Each row has a name. Each question is about the rows just above it.

Columns, left to right: telun vedan guba remo
V: [167  89 101 147]
Y: [101 146 138 136]
P: [145 126 131 167]
D: [113  96 142  56]
U: [102  69 201 145]
X: [119  94  92 149]
C: [115 166 136  76]
N: [111 136 108 117]
E: [114 164 132 119]
Q: [ 99  96 104 117]
[114  99] is in which column, read top down? : telun
Which column holds this, read top down? [145 113] : telun
Which column holds [102 119 115 111 114] top down? : telun

Columns, left to right: Rotut tuzuf lup Lufuv vova
Naf: [ 88  90  82 151  99]
Nef: [141 168 170  98 166]
Gofi: [ 73  91  97 159 134]
bola: [167 196 179  83 160]
Mut: [ 91  89  91 156 108]
Kamu: [148 171 204 118 173]
fova: [208 162 139  85 101]
vug: [ 94  91  74 141  91]
Which column holds [166 134 160 108] top down? : vova
[160 108 173] is in which column, read top down? : vova
Which column holds [167  91] top down? : Rotut
Which column holds [118  85] top down? : Lufuv

Columns, left to right: tek zepi Sede Femi Saf ripit duka
Lifat: [ 77 145 114 155 133 151 102]
Sed: [192 155 201 101  77 166 138]
nok: [193 139 126  61 136 145 101]
Which column holds [138 101] top down? : duka
Which column holds this, read top down? [192 193] : tek
Which column holds [ 77 192] top down? : tek

Columns, left to right: Tov Rem ripom mam Nus vumin dinab
gegav: [132 125 122 132 142 125 141]
Tiga: [123 129 129 130 119 126 118]
Digu: [137 121 128 129 153 130 144]
Narif: [147 114 123 125 172 128 159]
pobud: [112 136 131 132  96 127 102]
lik: [135 120 124 124 145 123 146]
reb: [131 124 128 126 138 130 133]
Riv: [131 127 125 126 137 127 139]
rek: [127 131 125 129 121 129 123]
kopo: [ 95 149 135 127  58 131  70]
Zovek: [116 137 133 127  97 128 106]
laf: [120 135 129 131 109 131 117]
Which column holds this, read top down? [130 129 125 132 124 126 126 129 127 127] : mam
Which column holds [125 132 124 126] top down? : mam
[124 127 131 149 137] is in which column, read top down? : Rem
[125 129 121] is in which column, read top down? : Rem
Which column holds [125 132 124 126 126 129] top down? : mam
[112 135 131] is in which column, read top down? : Tov

Columns, left to right: tam Pilog gemu batev kiru kiz fem Lil
pil: [ 74 167 165 132 166 206 146 142]
tosu: [ 76 120 150 134 128  70  86 148]
losep: [116 114 176  85 167  59 146 116]
Rov: [125 134 163 130 177  94 135 120]
bubi: [153 149 172 152 130 129 154 164]
Veme: [153 149 172 152  47 149  69  59]
mizor: [127 114 209 121  74  98 169  44]
lak: [129 112 115 219 160 196 140  32]
Which column holds [ 85 130 152] top down? : batev
Which column holds this, read top down? [59 44] : Lil
Which column holds this, read top down? [128 167] : kiru

Columns, left to right: zos Suv Memol Ziv
Zeli: [126  96 175  85]
Fos: [ 54 110  82 121]
sov: [100 166  90 187]
dazo: [146 106 102 150]
Saka: [100 166 162 113]
Which column holds [ 85 121 187 150] top down? : Ziv
Which column holds [ 85 121] top down? : Ziv
Which column holds this, read top down? [ 85 121 187] : Ziv
Which column holds this, read top down? [121 187 150] : Ziv

Columns, left to right: Nikek Kino kon degag Guk
bimi: [120 151 123 130 143]
gokor: [143 146 104 114 119]
vun: [124 152 110 112 127]
kom: [116 138 139 149 154]
seze: [168 111 125 134 125]
Bur: [ 48 210 116 129 158]
Which column holds [149 134] top down? : degag
Which column holds this, read top down? [110 139] : kon

Columns, left to right: zuz faz Seziv mus kegis kurag rosu goles fuf
zek: [174 135 115 102 107 133 120  52 115]
gelaf: [135 137 102 137 106 121 135  81  41]
nobe: [176 153 119 121 166 115 118 142  75]
Which column holds this, read top down? [102 119] : Seziv
Which column holds this, read top down? [41 75] : fuf
Which column holds [115 102] top down? : Seziv

Columns, left to right: Saziv Dezu rim voboz Dak koma lis devak
geref: [201 221 186 208 110  59  82 148]
bofa: [ 43 209 108  77  74 118  72 155]
luvo: [ 97 109 211 174 124 207 128 138]
fetif: [106 126 167  83 205  47 158 185]
muro: [188 160  83 112 113 135 183  54]
las: [160  99 166  40 132 155  64 137]
Which column holds this, read top down? [207  47] : koma
Which column holds [205 113 132] top down? : Dak
Which column holds [ 77 174  83] top down? : voboz
[ 59 118 207] is in which column, read top down? : koma
[221 209 109 126 160] is in which column, read top down? : Dezu

Columns, left to right: dusar tas dadog Zet sadum
zuva: [136 225 103 135  67]
kugip: [126  82  61  80 142]
pasuv: [126  82  61  80 122]
[136 126] is in which column, read top down? : dusar
[80 80] is in which column, read top down? : Zet
Which column holds [61 61] top down? : dadog
Which column holds [ 67 142] top down? : sadum

Columns, left to right: lafe Sisis bos kov falo
Dasi: [ 93  90 103 125 112]
Sugi: [ 50 119 103 117 119]
muka: [113  95 152 172  42]
giz: [133 127 156 186 112]
Lugug: [121  80 162 171 168]
fimek: [ 50 119 103 178 120]
[103 152 156 162] is in which column, read top down? : bos
Which column holds this, read top down? [119  95 127  80] : Sisis
Which column holds [117 172 186 171 178] top down? : kov
Which column holds [156 162 103] top down? : bos
Which column holds this, read top down? [172 186 171] : kov

Columns, left to right: nedo Tobiv Litek lev lutap
zaluv: [150 208 181 181 141]
Zefu: [163 191 139 146  57]
zes: [172 151  82 169  56]
Tak: [169 163  92 164  48]
tuf: [145 213 179 164 128]
Meki: [189 182 115  97 134]
Which column holds this, read top down? [56 48] : lutap
Which column holds [169 164 164] top down? : lev
Which column holds this, read top down? [164 164] : lev

